Each row has a class, written as a number after it.
[-4 -87 50 47 -55 -61 -9 14 -12 -91 -38 -11 75 96 -43 63 50 141 36 -108 36 -224 50 74 -42 76 18 -35 -14 86 120 33 -20 98 17 49] -> 7
[-256 -42 3 87 136 -318 493 -154 -148 123 -216 -280 61 56 -93 23 -22 -81 -36 -82 547 -150 -112 -177 -178 82 -139 72 -67 -45 -147 119 -69 86 -258 -69] -> 5
[-198 129 54 182 121 -133 256 -154 -113 194 -42 -106 119 1 -73 -58 -132 -100 23 36 320 -140 9 -99 8 -3 -50 -35 -74 -53 -108 136 18 126 70 -195] -> 5
[-186 40 -75 159 108 -121 -136 -48 -212 5 101 17 199 -232 -234 49 -388 152 88 193 304 -95 -16 -111 -219 -142 -34 157 -113 43 -51 -30 80 246 186 44] -> 0
[-34 32 86 108 129 61 -144 64 -98 16 75 138 316 -3 -93 8 -270 166 83 -57 -66 -124 110 94 147 29 28 -106 37 37 73 -22 74 49 227 41] -> 2
[-143 0 96 706 -4 30 -20 -218 21 497 34 382 491 -85 -51 20 -660 -225 -16 1 -33 -323 95 53 307 -79 139 -270 -172 -170 57 370 22 312 152 -321] -> 8
[-140 70 85 60 -167 -311 -90 -41 -148 82 -173 -94 0 -108 -179 65 -18 -242 63 -196 74 92 -153 73 -210 59 134 198 -216 -151 -254 -11 21 153 -34 -46] -> 2
[16 -73 112 162 -75 162 109 1 -61 206 111 13 326 -66 -132 -4 -223 100 -58 172 -119 -111 -112 -31 217 24 -124 -76 53 -109 -43 -177 95 4 44 1] -> 2
[46 174 -212 -236 -37 3 -29 -383 266 62 101 -6 -278 -261 277 68 -65 123 -234 99 184 -208 106 -195 -212 52 -220 -28 5 225 217 148 -158 -50 132 -38] -> 8
[-295 -189 243 210 355 -178 800 -205 -403 138 -63 -420 398 -167 5 -152 103 -228 184 -323 502 -454 -83 -130 55 -34 32 -179 25 -223 -33 150 -22 144 -150 -228] -> 3
[-104 300 79 157 38 69 -51 -189 40 200 92 76 83 -134 87 -63 -172 -31 -41 196 -130 -156 149 -227 112 -29 -138 -240 -94 -79 -88 73 -43 138 -37 -186] -> 0
[-152 -267 -85 -9 128 -256 250 53 -12 82 -215 -38 -28 149 19 41 -36 -237 34 -7 163 131 -82 -558 200 277 -237 -212 27 46 2 2 -138 -177 -621 58] -> 9
[-98 -113 93 162 138 2 347 -196 -141 135 38 -107 247 -58 46 -28 -135 18 -16 178 206 -383 29 -155 47 37 -143 -162 -11 25 108 82 -113 84 -178 -125] -> 8
[-93 -120 -225 33 83 -172 30 91 73 101 -87 -5 -5 157 -192 165 -206 87 -124 49 351 102 -197 -123 -190 -106 -97 259 46 66 18 -36 46 71 -74 81] -> 9
[-167 114 -129 -28 30 -265 -109 -46 -28 161 -33 -12 -58 -22 -129 79 -236 16 2 1 177 78 -72 -310 110 87 -111 -18 -80 69 -86 -4 58 61 121 41] -> 0
[-208 302 50 110 10 -223 -179 -46 0 112 -84 111 27 -82 -184 -7 -141 -62 62 61 170 88 -26 -21 -96 -1 -24 72 -196 -41 -186 67 20 192 -4 -41] -> 5
[-168 68 49 241 113 -160 483 -213 -94 182 -85 -78 132 -51 -48 -2 184 7 -100 -64 332 -170 -108 -100 -99 -103 -120 -5 -8 -82 -154 222 -92 109 -240 -212] -> 4
[-3 15 -69 -118 78 -47 100 -44 82 83 63 -108 12 70 -10 61 18 24 -26 62 47 -156 -78 -82 79 152 -99 -52 46 34 -7 -167 -36 -23 -78 -40] -> 5
[-65 597 -607 366 -213 137 -82 -284 358 675 194 403 -673 -120 76 -109 -288 -63 -252 346 91 307 20 -496 70 -200 -258 -10 215 -74 -304 387 169 310 279 -566] -> 3
[-12 -143 -258 -175 355 160 679 -289 353 309 219 -65 56 223 258 -47 264 -339 -224 -8 -185 -105 -68 -83 498 -11 -149 -390 244 -346 -154 403 -74 -181 -479 -496] -> 3
[-69 -341 26 476 157 -58 326 -157 -164 202 -1 181 619 83 -128 68 -455 34 -179 33 -19 -252 -31 -440 231 60 -179 -418 -9 -85 62 175 -15 104 -555 84] -> 1
[-10 -157 -38 -11 147 54 240 23 -27 -5 -32 -77 160 -80 113 117 -91 88 -22 -23 104 -230 -16 -68 132 204 -112 -137 19 51 185 -68 -66 -122 -179 38] -> 4
[-40 118 18 61 48 -51 206 -159 -14 143 31 46 54 -83 34 -80 53 62 -64 164 52 -121 17 -250 102 98 -187 -226 38 29 -64 48 -84 -33 -174 -129] -> 4
[-296 172 -3 10 138 -158 17 -103 -124 122 10 -18 67 -285 -40 39 23 180 42 56 275 -106 -51 -295 -206 -97 -160 37 -137 -22 -85 -17 -79 164 -134 -53] -> 6
[-166 117 70 164 231 -25 190 -184 -67 234 66 47 245 -111 31 40 -147 104 -58 7 160 -291 66 -68 67 -8 -144 -142 -38 -40 29 167 -71 116 -66 -165] -> 0
[-3 264 63 329 68 166 -103 -143 151 272 101 359 210 -164 102 -10 -174 -26 -165 73 -89 -72 90 -2 238 -178 -96 -190 -66 20 99 162 27 -11 178 -161] -> 9
[-112 122 -79 229 27 -17 62 -133 30 131 -33 103 23 -39 81 25 -191 4 -25 50 2 -133 104 -219 138 117 -110 -249 -87 14 -3 130 -9 44 -139 -81] -> 6
[-67 9 15 113 -37 53 165 -100 -135 111 27 -10 154 -183 -66 -58 -53 105 32 128 53 -174 -24 -178 1 1 -45 -97 7 -35 -45 26 -38 129 50 -156] -> 7
[-118 109 191 310 88 -268 575 -308 -146 277 -100 26 41 -7 -10 -158 99 -225 -33 -479 302 -245 121 90 -239 221 59 -143 56 -196 -271 307 -92 167 -161 -367] -> 2
[-338 -114 48 80 -58 -419 31 15 -218 -5 -239 -69 185 -49 -247 26 -223 -152 175 -73 395 53 -108 -189 -259 -32 49 171 -186 -99 -250 80 -44 328 -197 97] -> 3
[-404 -363 106 325 463 -244 613 -206 -565 300 152 -325 683 -207 -248 84 -395 -100 115 -142 572 -488 -188 -66 -87 69 -51 -70 -88 -219 -70 -9 -8 227 -181 -104] -> 9
[113 -6 -133 82 -395 87 -280 99 301 -115 -60 226 35 202 -14 68 197 -104 -11 -93 -457 122 -21 -256 177 270 -103 -284 -34 49 -41 -164 60 -129 -145 87] -> 1
[-5 49 -2 -8 35 40 355 -105 118 145 1 2 -4 77 100 -77 228 -46 -42 -77 57 -133 19 6 72 134 -97 -131 104 -39 -100 29 -86 -101 -37 -215] -> 0
[-116 432 46 255 10 27 232 -172 174 175 -55 145 6 -110 59 -176 74 -67 27 211 200 -175 99 -210 -43 149 -129 -277 -136 81 -97 39 -106 -24 94 -364] -> 4
[-70 -129 122 96 -123 -157 93 -25 -58 109 -116 -49 105 130 -68 -50 -93 -290 40 -48 35 -18 -8 -4 28 53 112 -29 -63 -139 -33 150 39 107 -52 -151] -> 2
[-147 -189 15 104 277 173 532 -213 -137 102 26 43 194 -415 298 -18 170 308 -237 -159 372 -215 16 -36 45 -184 -209 -229 126 69 307 298 -155 -223 -148 -41] -> 4
[2 56 -1 -35 -165 -51 -100 -14 -39 164 13 80 -1 31 -93 20 -102 96 -35 114 -73 28 -20 -157 43 170 -102 -40 -41 -28 -115 -74 -5 92 -65 30] -> 9
[-125 194 -82 131 242 111 182 -164 71 260 157 109 266 -113 32 -108 -128 58 -42 163 85 -172 32 -106 378 6 -258 -335 171 -46 -12 122 -3 -69 -23 -156] -> 3
[-221 32 22 40 89 -266 138 -80 -97 142 -47 -27 158 -41 -167 8 -160 -15 22 25 313 -37 -52 -207 -100 84 -96 13 -76 -26 -151 -17 -65 80 -93 -6] -> 8
[18 55 -116 112 23 177 49 -182 131 288 117 157 78 -113 137 -1 -172 -26 -144 150 -163 -112 7 -245 228 -48 -162 -214 71 -43 23 121 -22 12 -22 -242] -> 7
[-148 -311 28 117 -49 -359 113 -5 -303 46 -85 -259 225 110 -350 141 -243 -46 23 -129 281 -105 -165 -63 -366 -90 118 350 -98 -165 -161 18 90 349 -34 73] -> 1
[-169 315 -19 -78 -1 -189 -14 -282 63 240 93 128 17 -50 -169 -131 60 60 48 -11 105 -149 82 -149 -127 98 -41 -113 11 -75 -216 159 -68 258 126 -321] -> 2
[17 22 -100 -227 135 15 427 -141 149 158 87 -145 -240 116 143 -49 346 -35 -158 -88 42 47 -71 -126 218 123 -192 -161 212 -25 -81 42 -81 -216 -176 -120] -> 1
[165 -299 -322 -73 405 162 -443 311 375 19 316 308 196 71 142 188 -899 249 -256 96 -290 331 4 96 453 -275 -243 24 502 267 122 -219 258 -488 417 515] -> 1
[42 106 -114 -30 206 154 39 -78 125 46 161 17 179 -177 85 43 -32 256 -160 213 -48 -153 -25 -47 -60 -243 -201 18 196 -1 73 86 -24 -49 -5 -79] -> 7
[-288 13 -37 -67 87 -156 47 -99 -85 134 30 12 60 -84 -177 -80 -169 43 69 6 262 125 1 -96 -18 -131 23 47 52 -87 -179 162 6 190 148 -61] -> 5
[-514 308 55 307 190 -439 23 -251 -228 434 -174 307 172 -51 -322 -63 -65 -237 79 -225 396 233 -23 -120 -122 -109 27 107 -234 -145 -232 370 -5 233 -34 -197] -> 8
[-21 96 -150 -53 174 84 221 -176 208 208 108 88 -49 19 142 2 149 28 -161 31 23 -82 4 -64 182 9 -171 -171 113 40 52 154 -60 -164 -4 -257] -> 0
[-209 113 33 -77 -23 -188 -37 -20 -66 -14 -119 39 85 -147 -162 -14 47 166 73 30 279 -15 -52 -83 -190 -36 -42 89 -107 14 -55 86 -58 181 -21 -2] -> 2
[-197 497 323 368 34 -373 22 -243 48 615 236 281 345 140 -337 -138 -591 -86 7 361 228 -118 178 -82 -188 97 -203 42 101 -216 -676 81 -78 413 53 -428] -> 7
[-83 55 70 12 45 -42 333 -46 22 109 -15 -93 82 -41 6 -90 181 -27 -3 113 246 -132 -58 -58 64 72 -174 -78 41 -66 -36 6 -77 -49 -156 -104] -> 0
[-128 -141 -32 133 -95 -308 49 -114 -32 234 -163 -31 -2 120 -72 132 -236 -205 -91 -106 161 5 -49 -227 -18 80 -4 49 -102 -86 -76 162 -40 135 -223 -54] -> 5
[-207 318 -124 57 -61 -218 -199 -94 -19 317 -56 71 -62 -135 -161 138 -246 153 -7 9 319 -36 -86 -263 -186 69 -131 180 -183 -24 -197 -64 -10 290 84 -100] -> 4
[-107 -213 161 -396 355 -82 622 -228 -364 -172 95 -232 -113 -253 270 -156 729 277 165 -219 311 -459 188 -229 -414 153 31 -213 103 144 107 181 -456 35 -265 -362] -> 1
[-17 122 -17 125 55 69 224 -161 58 165 80 65 105 -132 71 -60 72 10 -114 124 17 -141 -6 -121 25 -74 -132 -101 56 -31 -99 13 -33 -48 -35 -234] -> 8
[-165 328 231 173 -19 -237 536 -119 -308 42 -392 -632 -450 230 -68 14 661 -331 91 -292 217 -102 -203 87 -295 199 -82 278 -285 -182 -282 -102 -10 157 -569 -77] -> 3
[-129 158 -58 -2 200 174 105 -130 -22 217 27 30 -80 -188 125 -121 56 192 -6 61 -92 -35 38 -86 275 -238 -28 -147 124 -73 22 233 -81 57 35 -157] -> 8
[-65 131 89 27 -55 -403 212 -240 -175 183 102 -18 -37 11 -66 -60 107 63 -128 300 350 -164 84 -563 -479 -45 -205 98 -19 -33 -218 116 -207 341 -370 -153] -> 4
[-147 -58 302 263 3 3 361 38 -322 42 18 -166 319 -116 -71 -109 45 131 221 358 141 -330 -30 -213 7 183 -137 -179 -157 -22 -83 -177 -139 85 -260 -4] -> 5
[-98 -82 186 472 263 -212 377 -222 -394 89 46 125 481 -250 -65 50 -351 331 -92 -42 434 -500 170 -105 -347 115 -169 -85 -120 44 16 113 -71 95 -263 81] -> 6
[-141 58 21 -125 172 -2 445 -174 13 52 -73 -125 -51 -64 114 -102 391 -28 9 120 254 -260 39 -233 -56 73 -173 -109 -31 66 59 34 -215 -57 -197 -274] -> 1
[-174 78 88 251 46 -58 70 -179 -241 193 26 32 210 -210 -96 -94 -397 56 94 173 38 -252 107 -397 129 38 -22 -273 -91 -23 -46 23 -1 297 14 -91] -> 9
[-119 -132 183 233 150 -274 65 -173 -202 17 16 4 279 14 -112 23 -305 -21 27 -103 145 -241 118 -96 -138 -9 62 -99 -58 6 -4 116 -49 193 -174 38] -> 7
[-33 -139 46 180 194 87 190 -44 -68 159 100 -89 318 -28 99 63 -128 14 -98 134 -80 -269 -56 -147 180 -65 -184 -166 105 -58 62 -93 -42 -35 -304 -41] -> 5
[-183 94 101 131 128 -98 422 -174 -147 317 35 -153 127 -30 -58 -99 38 -64 -29 70 239 -84 -110 -254 202 27 -241 -128 30 -132 -162 9 -4 -3 -160 -105] -> 6
[-141 205 225 292 55 -16 287 -259 -192 204 148 19 279 -288 -7 -177 4 174 -6 229 248 -405 108 -250 -141 -86 -172 -184 19 -12 -107 -42 -143 185 -47 -203] -> 2
[139 92 42 342 -49 397 -37 -6 90 94 130 273 182 -227 208 -19 -126 63 -73 276 -355 -236 121 -180 341 -148 -49 -271 -67 72 92 -91 -33 -10 150 -188] -> 8
[-219 -123 11 252 6 -258 511 -185 -155 284 -279 -220 169 -83 -57 210 -253 -148 -83 -117 401 -229 -197 -227 7 317 -185 3 -191 -148 -122 -11 -100 67 -550 -7] -> 4
[222 106 -158 -188 236 128 274 -8 281 -273 -66 22 -39 -78 251 -26 325 325 -195 -29 76 -177 -15 -59 -25 82 -274 -202 188 329 187 -40 -85 -434 -69 67] -> 2
[-49 -25 -30 52 139 -25 55 -105 -65 90 48 130 216 -219 26 24 -128 146 -103 46 65 -76 -16 -161 73 -87 -116 -107 29 50 60 134 -34 -21 -31 0] -> 1
